Here is a tiny trained network, its code and every weight. The questions are about switching its units off for an input and a target symbol, where a switched-off unit gives its printed mean instead of its output.

import numpy as np


def w(rows, s, z=0):
    codes = np.array(rows[::2]) - 128.0
    scale = np.full(codes.shape[1], s)
    scale[-1] = z or s
    return codes * scale


def f(y):
    return y / 2 * (1 + np.tanh(0.7978845608 * (y + 0.044715 * y**3)))


def softmax(a):
    e = np.exp(a - a.max(-1, keepdims=True))
    return e / e.sum(-1, keepdims=True)


def log_softmax(a):
    a = a - a.max(-1, keepdims=True)
    return a - np.log(np.exp(a).sum(-1, keepdims=True))


def net(x, mask):
    ids = ['αβγδεηθλμξπφω'.index(c) for c in x.split()]
    T = len(ids)
    res = E[ids] + P[:T]
    u = 0
    for l in range(2):
        q, k, v = (res @ M[l].T for M in (Q, K, V))
        z = softmax(np.where(np.tri(T) > 0, q @ k.T / 4**0.5, -1e9)) @ v
        res = res + np.where(mask[u], z, O[l][:, -1]) @ O[l][:, :-1]
        u += 1
        y = f(res @ A[l][:, :-1].T + A[l][:, -1])
        res = res + np.where(mask[u : u + 16], y, B[l][:, -1]) @ B[l][:, :-1]
        u += 16
    return log_softmax(res[-1] @ U[:, :-1].T + U[:, -1])


Q, K, V, O, A, B = {}, {}, {}, {}, {}, {}
E = w([
[87,172,157,236],'α',
[53,118,154,119],'β',
[83,139,144,138],'γ',
[253,83,95,78],'δ',
[76,90,130,44],'ε',
[131,72,38,162],'η',
[143,216,164,180],'θ',
[88,117,125,123],'λ',
[94,120,132,110],'μ',
[90,135,141,123],'ξ',
[94,154,142,178],'π',
[97,144,145,128],'φ',
[139,175,154,71],'ω',
],0.015)
P = w([
[117,161,201,146],'0',
[88,180,107,105],'1',
[158,111,210,138],'2',
[61,203,53,107],'3',
[220,84,198,135],'4',
[27,219,8,87],'5',
[254,10,207,169],'6',
[87,176,96,119],'7',
[153,116,140,138],'8',
[132,122,135,139],'9',
],0.0091)
Q[0] = w([
[92,119,113,154],'L0H0',
[100,251,45,145],'L0H0',
[18,254,1,38],'L0H0',
[181,60,246,125],'L0H0',
],0.0088)
K[0] = w([
[136,90,114,131],'L0H0',
[253,46,186,122],'L0H0',
[176,28,233,171],'L0H0',
[24,165,36,147],'L0H0',
],0.0075)
V[0] = w([
[145,74,131,39],'L0H0',
[88,71,75,126],'L0H0',
[77,82,80,76],'L0H0',
[95,68,69,246],'L0H0',
],0.011)
O[0] = w([
[239,182,183,161,18],'L0H0',
[117,197,97,124,153],'L0H0',
[125,197,125,109,120],'L0H0',
[66,199,10,107,251],'L0H0',
],0.012,0.002)
A[0] = w([
[197,169,138,125,153],'L0N0',
[192,173,73,215,136],'L0N1',
[111,62,127,75,251],'L0N2',
[144,111,116,33,21],'L0N3',
[55,197,208,87,118],'L0N4',
[103,128,170,138,102],'L0N5',
[99,161,188,131,173],'L0N6',
[93,202,197,106,87],'L0N7',
[168,177,105,60,77],'L0N8',
[151,89,114,58,210],'L0N9',
[234,76,88,122,166],'L0N10',
[177,106,173,51,235],'L0N11',
[96,136,78,1,139],'L0N12',
[161,119,92,110,104],'L0N13',
[84,81,128,146,164],'L0N14',
[197,90,90,88,184],'L0N15',
],0.01,0.003)
B[0] = w([
[117,20,132,149,160],'L0N0',
[200,88,98,90,201],'L0N1',
[94,167,185,159,202],'L0N2',
[198,144,160,147,136],'L0N3',
[189,160,87,3,183],'L0N4',
[205,182,49,143,135],'L0N5',
[162,120,35,56,154],'L0N6',
[149,112,121,76,164],'L0N7',
[125,146,150,248,165],'L0N8',
[153,172,206,203,164],'L0N9',
[174,106,111,176,173],'L0N10',
[69,199,139,191,171],'L0N11',
[111,217,209,169,255],'L0N12',
[158,143,107,168,138],'L0N13',
[120,151,210,116,185],'L0N14',
[133,150,138,209,158],'L0N15',
],0.005,0.0083)
Q[1] = w([
[230,125,185,197],'L1H0',
[109,176,93,143],'L1H0',
[73,185,140,145],'L1H0',
[207,132,114,253],'L1H0',
],0.0048)
K[1] = w([
[145,195,158,201],'L1H0',
[40,254,18,108],'L1H0',
[205,146,99,112],'L1H0',
[209,156,153,67],'L1H0',
],0.0047)
V[1] = w([
[155,148,45,101],'L1H0',
[155,65,97,91],'L1H0',
[1,96,240,129],'L1H0',
[57,206,203,46],'L1H0',
],0.0042)
O[1] = w([
[96,119,154,149,127],'L1H0',
[107,197,108,102,4],'L1H0',
[134,179,123,113,153],'L1H0',
[216,108,254,126,229],'L1H0',
],0.0088,0.0029)
A[1] = w([
[117,186,239,128,124],'L1N0',
[135,192,192,28,56],'L1N1',
[200,139,156,182,116],'L1N2',
[72,87,188,167,119],'L1N3',
[62,183,165,44,93],'L1N4',
[110,128,128,48,254],'L1N5',
[108,77,133,179,123],'L1N6',
[158,171,180,102,83],'L1N7',
[254,79,159,197,92],'L1N8',
[53,30,155,150,119],'L1N9',
[185,130,110,158,101],'L1N10',
[152,144,134,165,161],'L1N11',
[34,150,96,53,124],'L1N12',
[73,195,12,90,101],'L1N13',
[12,121,84,121,164],'L1N14',
[224,85,76,118,137],'L1N15',
],0.0068,0.0058)
B[1] = w([
[105,82,73,165,253],'L1N0',
[159,98,22,103,191],'L1N1',
[128,164,167,151,194],'L1N2',
[39,88,63,174,190],'L1N3',
[103,124,26,184,203],'L1N4',
[70,165,129,45,222],'L1N5',
[135,137,106,144,163],'L1N6',
[193,100,92,123,159],'L1N7',
[115,184,150,150,245],'L1N8',
[92,66,130,105,183],'L1N9',
[95,110,105,82,152],'L1N10',
[114,64,168,74,184],'L1N11',
[165,171,104,185,192],'L1N12',
[254,106,111,133,230],'L1N13',
[169,185,77,104,220],'L1N14',
[152,97,74,27,179],'L1N15',
],0.0051,0.005)
U = w([
[162,90,158,114,221],'α',
[174,174,55,113,136],'β',
[159,90,134,73,142],'γ',
[180,149,224,229,3],'δ',
[108,147,174,128,111],'ε',
[207,7,36,156,84],'η',
[254,84,165,69,208],'θ',
[101,33,180,131,179],'λ',
[77,138,117,156,16],'μ',
[145,101,149,92,131],'ξ',
[172,91,153,93,136],'π',
[157,101,144,79,176],'φ',
[162,112,171,108,102],'ω',
],0.0066,0.0029)

Each question gives the input, a string of symbols that net reads in full, and the target symbol t.
The units are the heads (4 rows each of Q, K, V and O) and the neurons (one row each of A and B). Each row of codes is followed by its name. A weight is (code - 128) times the scale printed after its matrix; where a second scale follows, it is the last column's (O, A, B and U).
mask holds one flag per unit, layer by layer, with each layer's heads first. A switched-off unit (its flag False) gives its mean, the last column of its rows in O or B, instead of its output. The means were averaged over made-up inputs and are rounded, as every weight is.
A unit's drop is (log p(t) with every unit on - log p(t) with that unit switched off) / (log p(t) with every unit on - log p(t) with every unit switched off).
The circuit of an input: a set's keep is (log p(t) with only the set's units on - log p(t) with every unit switched off) / (log p(t) with every unit on - log p(t) with every unit switched off). Starting from the 12 units with the biggest drops (on a tie, the unit counted first), units are removed one at a time, each time the one whose removal leaves the highest keep (on an exact tie, the one counted first), for as long as the keep stays at least 0.8.
circuit, biggest first: the units of the circuit, biggest drop first
k most important neurons: the k neurons with the biggest drops, biggest first
k most important neurons of layer l: the k neurons of layer l with the biggest drops, biggest first
drop of u: that unit's drop, to one decimal
input η η η λ δ η ε η, target η: circuit, biggest first => L1H0; L0H0; L0N10; L0N0
input η η η η η θ θ π, target λ: circuit, biggest first => L0H0; L1H0; L1N9
input φ θ ε ε, target θ: circuit, biggest first => L0H0
input ε δ β θ μ θ π, target λ: circuit, biggest first => L0H0; L1N9
input φ η ω λ, target δ: circuit, biggest first => L0H0; L0N11
input θ ε β ε λ, target θ: circuit, biggest first => L0H0; L1H0; L1N7
input θ η η μ, target β: circuit, biggest first => L0H0; L1N14
input φ η α η, target μ: 2 most important neurons of layer 0 => L0N12; L0N2
input ε ω θ ω π, target δ: 2 most important neurons of layer 1 => L1N8; L1N2
input θ ω η θ δ π λ θ δ δ, target δ: 2 most important neurons => L0N9; L0N12
input α α θ θ ω θ, target δ: 2 most important neurons => L0N11; L1N8
input λ ε α β, target μ: 2 most important neurons of layer 1 => L1N4; L1N3
input α ω η η, target β: 2 most important neurons => L1N14; L1N13
input ε η μ η β, target β: circuit, biggest first => L0H0
input θ α ε, target μ: 2 most important neurons => L0N12; L1N4
input φ ω ω, target δ: 2 most important neurons => L0N11; L1N8
input ω θ η φ ε θ η, target λ: 2 most important neurons of layer 0 => L0N2; L0N14
input λ α α η π, target β: drop of L0H0 => 1.1
input η ξ θ φ θ α β, target μ: drop of L0H0 => 0.8
input γ α λ, target μ: drop of L0N6 => 0.0
input ε α ε η, target θ: most important neuron of layer 0 => L0N1
